Here is a tiny trained network, its code and every weight. The questions are about switching its units off for an input and a target symbol, where a switched-off unit gives its printed mean instead of its output.

import numpy as np


def w(rows, s, z=0):
    codes = np.array(rows[::2]) - 128.0
    scale = np.full(codes.shape[1], s)
    scale[-1] = z or s
    return codes * scale


def f(y):
    return np.maximum(y, 0)


def softmax(a):
    e = np.exp(a - a.max(-1, keepdims=True))
    return e / e.sum(-1, keepdims=True)


def log_softmax(a):
    a = a - a.max(-1, keepdims=True)
    return a - np.log(np.exp(a).sum(-1, keepdims=True))


def net(x, mask):
    ids = ['ΔΘΠΣαβγζλμτφω'.index(c) for c in x.split()]
    T = len(ids)
    res = E[ids] + P[:T]
    u = 0
    for l in range(2):
        r = res
        for j in range(3):
            rows = slice(3 * j, 3 * j + 3)
            q, k, v = (r @ M[l][rows].T for M in (Q, K, V))
            z = softmax(np.where(np.tri(T) > 0, q @ k.T / 3**0.5, -1e9)) @ v
            o = O[l][rows]
            res = res + np.where(mask[u + j], z, o[:, -1]) @ o[:, :-1]
        u += 3
        y = f(res @ A[l][:, :-1].T + A[l][:, -1])
        res = res + np.where(mask[u : u + 8], y, B[l][:, -1]) @ B[l][:, :-1]
        u += 8
    return log_softmax(res[-1] @ U[:, :-1].T + U[:, -1])


Q, K, V, O, A, B = {}, {}, {}, {}, {}, {}
E = w([
[142,218,207,104,93,222],'Δ',
[89,95,137,148,95,223],'Θ',
[206,74,108,238,98,145],'Π',
[114,79,2,85,200,103],'Σ',
[155,147,174,122,155,209],'α',
[64,107,248,146,78,195],'β',
[89,243,239,72,102,68],'γ',
[170,103,131,143,202,88],'ζ',
[60,156,219,172,48,152],'λ',
[143,72,221,184,182,103],'μ',
[100,130,103,158,173,47],'τ',
[103,115,88,86,144,128],'φ',
[135,82,145,44,88,78],'ω',
],0.017)
P = w([
[159,125,160,159,148,255],'0',
[120,129,159,128,125,149],'1',
[106,119,115,117,137,118],'2',
[129,162,151,149,111,113],'3',
[106,138,148,122,131,93],'4',
[65,126,117,77,144,59],'5',
[129,175,152,157,86,79],'6',
],0.0094)
Q[0] = w([
[44,145,90,126,147,107],'0.h1',
[194,91,93,169,77,91],'0.h1',
[166,34,163,55,82,102],'0.h1',
[91,141,97,68,160,188],'0.h2',
[165,104,93,151,54,225],'0.h2',
[125,91,197,120,143,121],'0.h2',
[185,160,87,57,100,166],'0.h3',
[128,94,122,2,77,135],'0.h3',
[121,190,163,126,150,47],'0.h3',
],0.0087)
K[0] = w([
[151,136,136,86,41,161],'0.h1',
[112,122,168,73,142,89],'0.h1',
[72,148,39,71,62,2],'0.h1',
[118,134,179,23,209,186],'0.h2',
[167,61,118,96,66,186],'0.h2',
[119,67,201,194,186,11],'0.h2',
[136,105,150,170,146,158],'0.h3',
[132,118,93,113,129,191],'0.h3',
[186,129,135,159,83,104],'0.h3',
],0.0081)
V[0] = w([
[119,118,144,90,151,41],'0.h1',
[121,158,183,162,116,121],'0.h1',
[93,141,127,144,76,86],'0.h1',
[103,111,141,159,133,101],'0.h2',
[85,254,67,90,186,140],'0.h2',
[99,117,139,83,158,106],'0.h2',
[174,115,123,58,112,180],'0.h3',
[199,181,188,181,201,111],'0.h3',
[77,120,95,100,185,108],'0.h3',
],0.011)
O[0] = w([
[200,171,175,155,170,141,87],'0.h1',
[104,82,131,119,110,80,200],'0.h1',
[80,95,206,111,149,129,92],'0.h1',
[153,136,103,121,227,97,169],'0.h2',
[187,38,91,181,88,139,1],'0.h2',
[135,164,152,173,133,153,123],'0.h2',
[177,144,118,73,83,120,109],'0.h3',
[91,149,1,99,215,126,230],'0.h3',
[127,144,193,177,119,108,78],'0.h3',
],0.0091,0.0085)
A[0] = w([
[95,134,177,151,151,228,78],'0.n1',
[161,130,159,247,93,178,43],'0.n2',
[240,125,94,66,146,80,213],'0.n3',
[170,173,133,125,197,135,116],'0.n4',
[110,139,124,176,161,52,22],'0.n5',
[46,107,75,176,109,143,143],'0.n6',
[102,71,141,82,117,23,251],'0.n7',
[185,82,180,99,2,172,94],'0.n8',
],0.0075,0.0024)
B[0] = w([
[66,156,121,170,64,95,174],'0.n1',
[115,84,82,65,37,159,135],'0.n2',
[198,109,192,99,107,203,190],'0.n3',
[128,182,55,81,168,108,239],'0.n4',
[153,104,121,193,180,104,227],'0.n5',
[52,158,239,163,9,17,211],'0.n6',
[227,255,140,172,90,166,254],'0.n7',
[124,107,134,222,185,65,155],'0.n8',
],0.0064)
Q[1] = w([
[161,108,100,140,118,208],'1.h1',
[130,69,151,143,186,15],'1.h1',
[94,205,75,95,167,72],'1.h1',
[141,165,145,136,188,103],'1.h2',
[194,180,173,96,132,154],'1.h2',
[166,148,141,52,152,8],'1.h2',
[177,99,144,127,125,70],'1.h3',
[148,123,153,112,2,126],'1.h3',
[88,117,121,141,161,143],'1.h3',
],0.0081)
K[1] = w([
[112,152,5,149,132,117],'1.h1',
[28,97,125,112,215,96],'1.h1',
[111,105,128,116,174,196],'1.h1',
[148,172,188,147,143,113],'1.h2',
[190,151,145,119,45,130],'1.h2',
[157,166,170,114,97,105],'1.h2',
[162,118,119,67,125,139],'1.h3',
[91,106,122,119,136,169],'1.h3',
[116,155,175,115,188,129],'1.h3',
],0.011)
V[1] = w([
[153,52,132,102,107,205],'1.h1',
[123,137,181,76,173,81],'1.h1',
[137,97,142,64,149,230],'1.h1',
[70,174,166,108,97,88],'1.h2',
[123,229,147,112,47,95],'1.h2',
[193,170,151,71,118,166],'1.h2',
[101,114,108,71,123,94],'1.h3',
[128,177,127,14,147,121],'1.h3',
[253,96,148,58,141,190],'1.h3',
],0.0079)
O[1] = w([
[161,182,141,100,2,67,7],'1.h1',
[99,194,178,183,187,239,197],'1.h1',
[158,180,69,214,107,61,91],'1.h1',
[173,16,100,164,155,194,214],'1.h2',
[119,7,84,71,150,203,206],'1.h2',
[158,187,179,158,202,225,117],'1.h2',
[83,92,112,84,107,176,156],'1.h3',
[63,157,128,115,112,250,204],'1.h3',
[121,248,119,131,60,154,12],'1.h3',
],0.0048,0.012)
A[1] = w([
[156,60,129,140,21,155,77],'1.n1',
[149,97,136,213,180,189,147],'1.n2',
[180,88,139,148,115,112,39],'1.n3',
[146,65,138,191,154,6,3],'1.n4',
[166,87,117,87,87,56,6],'1.n5',
[254,117,79,115,196,138,120],'1.n6',
[161,136,88,149,185,26,126],'1.n7',
[109,79,199,67,109,63,213],'1.n8',
],0.008,0.0032)
B[1] = w([
[48,181,180,103,180,45,155],'1.n1',
[206,206,133,46,116,10,248],'1.n2',
[190,78,132,84,108,159,131],'1.n3',
[233,209,146,116,139,48,149],'1.n4',
[117,170,170,255,131,163,137],'1.n5',
[69,132,144,186,90,183,209],'1.n6',
[135,156,70,199,104,85,170],'1.n7',
[126,139,151,154,104,205,168],'1.n8',
],0.0071,0.015)
U = w([
[1,180,213,146,95,104,102],'Δ',
[94,126,233,188,137,170,107],'Θ',
[96,116,88,83,113,127,2],'Π',
[173,186,158,130,71,125,178],'Σ',
[114,177,80,94,65,124,141],'α',
[133,104,115,94,126,133,215],'β',
[141,163,134,135,123,165,68],'γ',
[179,168,27,221,128,236,113],'ζ',
[146,74,119,134,155,117,87],'λ',
[122,164,86,97,197,128,107],'μ',
[144,136,99,154,136,61,85],'τ',
[127,177,161,139,127,101,193],'φ',
[188,206,196,133,111,208,191],'ω',
],0.0084,0.0022)

Each question gives the input, a string of symbols that net reads in full, and the target symbol t.
The units are the heads (3 rows each of Q, K, V and O) and the neurons (one row each of A and B). Each row of codes is followed by its name. A weight is (code - 128) times the scale printed after its matrix; where a second scale follows, it is the last column's (O, A, B and U).
mask holds one flag per unit, layer by layer, with each layer's heads first. A switched-off unit (its flag False) gives its mean, the last column of its rows in O or B, instead of its output. The means were averaged over made-up inputs and are rounded, as every weight is.
A unit's drop is (log p(t) with every unit on - log p(t) with that unit switched off) / (log p(t) with every unit on - log p(t) with every unit switched off).
The circuit of an input: a set's keep is (log p(t) with only the set's units on - log p(t) with every unit switched off) / (log p(t) with every unit on - log p(t) with every unit switched off). Starting from the 12 units with the biggest drops (on a tie, the unit counted first), units are removed one at a time, each time the one whose removal leaves the highest keep (on an exact tie, the one counted first), for as long as the keep stays at least 0.8.
units of the circuit, in order: the units of the circuit, biggest drop first
unit that matters most: the unit with the biggest drop
k most important neurons: the k neurons with the biggest drops, biggest first
k most important neurons of layer l: the k neurons of layer l with the biggest drops, biggest first
heads that matter: for each layer, one digit per head in row order, 1 if its drop is at least 0.15 and else 0, layers parted by /
input ω α Σ γ, target ω: units of the circuit, in order	0.h3, 1.h2, 1.h3
input λ Σ β λ, target Θ: unit that matters most	1.h3
input λ λ ζ, target λ: units of the circuit, in order	1.h2, 0.h1, 0.n6
input ζ τ λ Δ β β, target Θ: 4 most important neurons of layer 1	1.n2, 1.n8, 1.n1, 1.n7
input μ Π ω ζ, target ω: 3 most important neurons	0.n3, 1.n2, 1.n6
input Π τ β μ, target τ: 3 most important neurons of layer 1	1.n7, 1.n4, 1.n2
input μ Σ ζ λ τ Π, target τ: units of the circuit, in order	0.h3, 1.h3, 1.h2, 1.n4
input τ Π Σ, target τ: units of the circuit, in order	0.h2, 0.h3, 1.h2
input ω Θ φ Π, target ω: heads that matter	011 / 010
input Δ β τ ζ ζ, target τ: units of the circuit, in order	1.h3, 0.h2, 1.n4, 1.n7
input Σ μ Δ, target Σ: units of the circuit, in order	0.h2, 1.h1, 0.h3
input Δ α ζ φ, target Δ: 2 most important neurons of layer 0	0.n6, 0.n4
input α ζ β β μ Θ, target Δ: units of the circuit, in order	0.n6, 0.h1
input ζ ω β μ Θ, target Δ: heads that matter	000 / 010
input α ζ ζ, target ζ: unit that matters most	1.n2
input μ ζ Σ τ ζ, target τ: heads that matter	011 / 011
input ζ ω Π μ, target ω: heads that matter	101 / 011
input μ λ μ τ, target τ: heads that matter	001 / 000
input Δ ω τ Δ, target Δ: 2 most important neurons	1.n1, 1.n2
input ζ ζ ζ, target ζ: unit that matters most	0.h1
input Σ μ μ α γ, target μ: heads that matter	001 / 000
input μ φ μ λ γ α τ, target τ: heads that matter	011 / 000
input Δ β Σ, target Δ: 3 most important neurons of layer 1	1.n1, 1.n5, 1.n2
input μ μ ω, target ω: heads that matter	100 / 010
input Π α α, target Π: 2 most important neurons of layer 0	0.n6, 0.n7
